Below are the code and all the weights of a small trained network. Each question names an input and a class and asks about switching units off, where a switched-off unit gives its printed mean instead of its output.

import numpy as np


def w(rows, s, z=0):
    codes = np.array(rows[::2]) - 128.0
    scale = np.full(codes.shape[1], s)
    scale[-1] = z or s
    return codes * scale


def norm(h):
    return h / np.sqrt((h * h).mean(-1, keepdims=True) + 1e-5)


def f(y):
    return y / 2 * (1 + np.tanh(0.7978845608 * (y + 0.044715 * y**3)))


def log_softmax(a):
    a = a - a.max(-1, keepdims=True)
    return a - np.log(np.exp(a).sum(-1, keepdims=True))


def net(x, mask):
    res = np.array(x, float).reshape(1, 2) / 4 @ E
    u = 0
    for l in range(3):
        y = f(norm(res) @ A[l][:, :-1].T + A[l][:, -1])
        res = res + np.where(mask[u : u + 9], y, B[l][:, -1]) @ B[l][:, :-1]
        u += 9
    return log_softmax(norm(res)[-1] @ U[:, :-1].T + U[:, -1])


A, B = {}, {}
E = w([
[185,138,3,72,155,101,190,63,32,149],'x0',
[158,144,136,177,161,46,23,60,99,35],'x1',
],0.0076)
A[0] = w([
[159,29,147,100,199,219,89,185,87,87,98],'0.n1',
[58,91,85,114,197,52,199,193,131,129,102],'0.n2',
[124,165,129,34,174,131,171,158,2,77,60],'0.n3',
[67,142,75,65,169,66,165,103,108,89,196],'0.n4',
[208,118,144,152,152,162,101,119,94,89,167],'0.n5',
[142,113,106,119,100,120,214,134,95,139,173],'0.n6',
[221,111,165,154,105,44,177,196,60,115,7],'0.n7',
[167,174,117,155,104,132,101,109,236,186,216],'0.n8',
[105,120,73,188,94,84,138,153,143,44,136],'0.n9',
],0.0058,0.0017)
B[0] = w([
[105,64,149,167,111,106,95,131,106,125,131],'0.n1',
[171,164,174,226,162,114,107,47,127,51,164],'0.n2',
[70,98,136,125,108,161,203,156,144,96,253],'0.n3',
[95,126,183,141,37,57,2,98,78,170,253],'0.n4',
[109,76,147,49,131,137,138,178,150,145,198],'0.n5',
[155,125,132,75,77,132,100,113,126,181,252],'0.n6',
[231,128,96,156,189,167,182,194,166,165,119],'0.n7',
[42,139,191,116,83,122,66,94,54,68,203],'0.n8',
[122,214,82,102,89,196,173,140,141,222,182],'0.n9',
],0.0068,0.0027)
A[1] = w([
[83,148,90,94,225,104,67,151,105,140,147],'1.n1',
[147,69,90,161,93,98,121,125,154,158,83],'1.n2',
[134,103,96,146,208,100,125,89,133,232,123],'1.n3',
[105,53,92,138,176,235,230,215,103,165,66],'1.n4',
[86,163,123,120,86,201,160,170,81,125,18],'1.n5',
[76,168,185,104,86,147,131,156,71,98,87],'1.n6',
[64,173,106,153,60,152,92,108,119,143,2],'1.n7',
[175,176,116,176,198,65,103,124,153,95,41],'1.n8',
[126,90,149,2,80,203,102,168,92,130,168],'1.n9',
],0.0072,0.0015)
B[1] = w([
[92,115,119,139,131,215,122,122,151,168,159],'1.n1',
[159,90,201,155,193,166,61,88,156,131,130],'1.n2',
[153,127,254,191,82,124,72,113,78,141,143],'1.n3',
[63,111,100,159,137,61,117,191,176,187,208],'1.n4',
[82,124,98,123,119,81,53,111,110,76,184],'1.n5',
[170,164,81,77,156,187,165,67,134,201,217],'1.n6',
[28,191,91,106,159,186,74,109,1,82,179],'1.n7',
[71,103,38,76,99,77,78,105,206,178,160],'1.n8',
[154,170,138,131,196,141,85,153,145,109,254],'1.n9',
],0.0072,0.0057)
A[2] = w([
[124,150,70,124,51,134,122,59,162,36,249],'2.n1',
[110,154,191,144,65,167,101,219,153,7,185],'2.n2',
[204,65,31,77,74,124,169,120,35,125,162],'2.n3',
[107,37,243,29,1,125,162,83,113,94,129],'2.n4',
[145,161,205,174,78,180,173,87,198,103,246],'2.n5',
[69,97,67,120,106,96,67,129,133,97,182],'2.n6',
[139,108,54,161,69,94,74,86,209,81,138],'2.n7',
[85,99,165,103,104,111,73,84,164,138,216],'2.n8',
[121,197,142,212,143,210,116,115,181,118,104],'2.n9',
],0.007,0.0018)
B[2] = w([
[160,96,160,139,209,155,162,168,159,128,188],'2.n1',
[235,100,96,157,60,63,184,52,111,108,229],'2.n2',
[138,107,181,194,121,119,191,101,175,52,243],'2.n3',
[92,83,115,131,85,131,255,47,67,182,148],'2.n4',
[92,18,125,134,130,92,163,47,51,163,160],'2.n5',
[147,148,151,134,56,166,115,221,122,183,243],'2.n6',
[13,204,124,76,118,171,149,166,147,233,186],'2.n7',
[115,97,81,124,190,113,174,165,139,99,254],'2.n8',
[192,138,161,166,124,84,167,72,78,100,214],'2.n9',
],0.0083,0.0053)
U = w([
[185,69,186,251,45,45,253,34,55,83,187],'0',
[37,175,97,145,91,105,119,255,184,234,209],'1',
[185,210,143,114,208,247,41,83,5,75,150],'2',
[160,85,111,144,172,107,114,156,150,44,2],'3',
[155,18,73,32,116,166,116,87,101,126,11],'4',
],0.0094,0.0052)

Each question gives the input, the list of numbers given to net, and the class t.
The units are the neurons (one row each of A and B). Each row of codes is followed by its name. A weight is (code - 128) times the scale printed after its matrix; where a second scale follows, it is the last column's (A, B and U).
mask holds one flag per neuron, layer by layer. A switched-off neuron (its flag False) gives its mean, the last column of its row in B, instead of its output. The means were averaged over made-up inputs and are rounded, as every weight is.
A unit's drop is (log p(t) with every unit on - log p(t) with that unit switched off) / (log p(t) with every unit on - log p(t) with every unit switched off).
k most important neurons: the k neurons with the biggest drops, biggest first
k most important neurons of layer l: the k neurons of layer l with the biggest drops, biggest first
drop when u is switched off: that unit's drop, to one decimal
input [6,-5], class 0: 2 most important neurons -> [0.n2, 2.n3]
input [7,-7], class 0: 3 most important neurons of layer 2 -> [2.n3, 2.n7, 2.n6]
input [-4,5], class 1: most important neuron of layer 1 -> [1.n8]
input [-2,3], class 2: 3 most important neurons -> [0.n9, 0.n2, 0.n5]
input [0,3], class 2: 2 most important neurons -> [0.n9, 0.n2]
input [-6,-6], class 0: 3 most important neurons of layer 2 -> [2.n2, 2.n7, 2.n9]
input [-5,7], class 1: 2 most important neurons -> [1.n8, 2.n7]
input [-3,0], class 2: 2 most important neurons -> [1.n6, 0.n8]
input [-3,1], class 2: 4 most important neurons -> [1.n6, 0.n8, 1.n7, 0.n2]
input [0,1], class 2: 2 most important neurons -> [0.n3, 1.n9]
input [2,-2], class 2: 2 most important neurons -> [1.n9, 0.n6]
input [3,-2], class 2: 4 most important neurons -> [0.n4, 1.n9, 0.n6, 2.n2]
input [-3,2], class 2: 2 most important neurons of layer 0 -> [0.n9, 0.n8]
input [2,-1], class 2: most important neuron -> [0.n4]
input [-3,4], class 1: 4 most important neurons -> [0.n3, 1.n8, 0.n6, 1.n9]
input [-3,-3], class 2: 2 most important neurons of layer 0 -> [0.n8, 0.n3]
input [3,-1], class 2: 3 most important neurons -> [0.n4, 1.n9, 0.n6]
input [2,4], class 1: drop when 1.n6 is switched off -> 0.1
input [-5,8], class 1: drop when 1.n8 is switched off -> 2.0
input [-7,-6], class 0: most important neuron -> [2.n2]
